Below is a small trained network, with its code and all its weights. Each question gives an input and a class and asks what happens when units are switched off, that is, made to give their printed mean instead of their output.

import numpy as np


def w(rows, s, z=0):
    codes = np.array(rows[::2]) - 128.0
    scale = np.full(codes.shape[1], s)
    scale[-1] = z or s
    return codes * scale


def f(y):
    return y / 2 * (1 + np.tanh(0.7978845608 * (y + 0.044715 * y**3)))


def log_softmax(a):
    a = a - a.max(-1, keepdims=True)
    return a - np.log(np.exp(a).sum(-1, keepdims=True))


def net(x, mask):
    res = np.array(x, float).reshape(1, 5) / 4 @ E
    y = f(res @ A[0][:, :-1].T + A[0][:, -1])
    res = res + np.where(mask, y, B[0][:, -1]) @ B[0][:, :-1]
    return log_softmax(res[-1] @ U[:, :-1].T + U[:, -1])


A, B = {}, {}
E = w([
[125,131,120,117],'x0',
[228,115,254,66],'x1',
[129,126,132,132],'x2',
[184,197,124,169],'x3',
[16,211,233,108],'x4',
],0.0069)
A[0] = w([
[198,122,116,164,136],'n0',
[102,134,99,185,77],'n1',
[94,48,133,71,217],'n2',
[179,118,201,72,108],'n3',
[149,60,83,115,85],'n4',
[167,58,128,140,104],'n5',
[109,194,68,176,113],'n6',
[78,44,163,139,85],'n7',
[158,83,113,135,4],'n8',
[110,126,147,95,136],'n9',
[106,192,254,77,80],'n10',
[132,92,169,111,237],'n11',
[140,54,129,126,163],'n12',
[93,131,181,118,80],'n13',
[84,101,109,190,83],'n14',
[72,160,150,104,35],'n15',
[150,71,121,148,48],'n16',
[154,112,168,123,68],'n17',
[167,124,171,122,89],'n18',
[34,143,170,128,59],'n19',
[170,96,130,109,239],'n20',
[141,85,131,110,240],'n21',
[189,140,174,99,94],'n22',
[152,121,156,65,63],'n23',
[123,163,119,186,51],'n24',
],0.013,0.0032)
B[0] = w([
[167,184,176,200,161],'n0',
[91,85,88,54,151],'n1',
[55,176,227,238,171],'n2',
[7,49,82,45,199],'n3',
[230,151,183,121,164],'n4',
[184,171,146,138,157],'n5',
[52,77,127,103,178],'n6',
[116,185,200,241,145],'n7',
[190,177,98,69,137],'n8',
[154,93,161,117,145],'n9',
[190,202,163,157,251],'n10',
[47,101,118,110,170],'n11',
[153,206,161,147,155],'n12',
[201,151,155,114,163],'n13',
[60,43,33,28,153],'n14',
[228,138,103,28,161],'n15',
[189,161,155,57,140],'n16',
[92,69,100,88,144],'n17',
[72,56,143,93,154],'n18',
[253,147,125,78,188],'n19',
[101,110,183,119,167],'n20',
[126,154,210,153,158],'n21',
[69,37,137,109,174],'n22',
[88,8,89,48,153],'n23',
[145,101,142,182,138],'n24',
],0.006,0.011)
U = w([
[44,10,103,2,56],'0',
[94,150,181,125,253],'1',
[214,161,162,60,13],'2',
],0.0076,0.0038)

Each question gives the input, the list of numbers given to net, and the class t.
The units are the neurons (one row each of A and B). Each row of codes is followed by its name. A weight is (code - 128) times the scale printed after its matrix; where a second scale follows, it is the last column's (A, B and U).
mask holds one flag per neuron, in row order. A switched-off neuron (its flag False) gives its mean, the last column of its row in B, instead of its output. The means were averaged over made-up inputs and are rounded, as every weight is.
A unit's drop is (log p(t) with every unit on - log p(t) with that unit switched off) / (log p(t) with every unit on - log p(t) with every unit switched off).
The circuit of an input: a set's keep is (log p(t) with only the set's units on - log p(t) with every unit switched off) / (log p(t) with every unit on - log p(t) with every unit switched off). Starting from the 12 units with the biggest drops (on a tie, the unit counted first), units are removed one at a time, each time the one whose removal leaves the highest keep (on an exact tie, the one counted first), for as long as the keep stays at least 0.8.
units of the circuit, in order: the units of the circuit, biggest drop first
unit that matters most: the unit with the biggest drop
top k neurons: the k neurons with the biggest drops, biggest first
drop when u is switched off: that unit's drop, to one decimal
input [0,-5,8,-6,-5], class 1: top 2 neurons -> (n2 n3)
input [6,-2,6,6,7], class 2: units of the circuit, in order -> (n19 n15 n3)
input [-3,6,-4,-4,8], class 2: top 3 neurons -> (n10 n19 n13)
input [2,-1,0,-7,-6], class 1: unit that matters most -> n2
input [-6,-3,2,-5,7], class 2: units of the circuit, in order -> (n19 n15)
input [-3,5,-8,5,3], class 0: units of the circuit, in order -> (n3 n22)
input [7,-7,4,-8,-8], class 1: units of the circuit, in order -> (n2 n12)
input [1,-1,8,-3,4], class 2: top 2 neurons -> (n19 n3)
input [6,-5,8,-8,-5], class 1: units of the circuit, in order -> (n2 n3)
input [6,6,-6,5,-5], class 0: units of the circuit, in order -> (n3 n10)
input [-5,1,-8,-8,1], class 1: top 2 neurons -> (n2 n7)
input [-8,6,-7,-3,4], class 0: top 2 neurons -> (n3 n23)
input [5,8,2,2,5], class 0: drop when n3 is switched off -> 0.2
input [-6,1,-1,-5,-6], class 2: drop when n6 is switched off -> 0.1
input [-3,-3,-4,-5,-5], class 1: drop when n19 is switched off -> 0.2
input [1,-1,5,-1,-7], class 2: top neuron -> (n4)
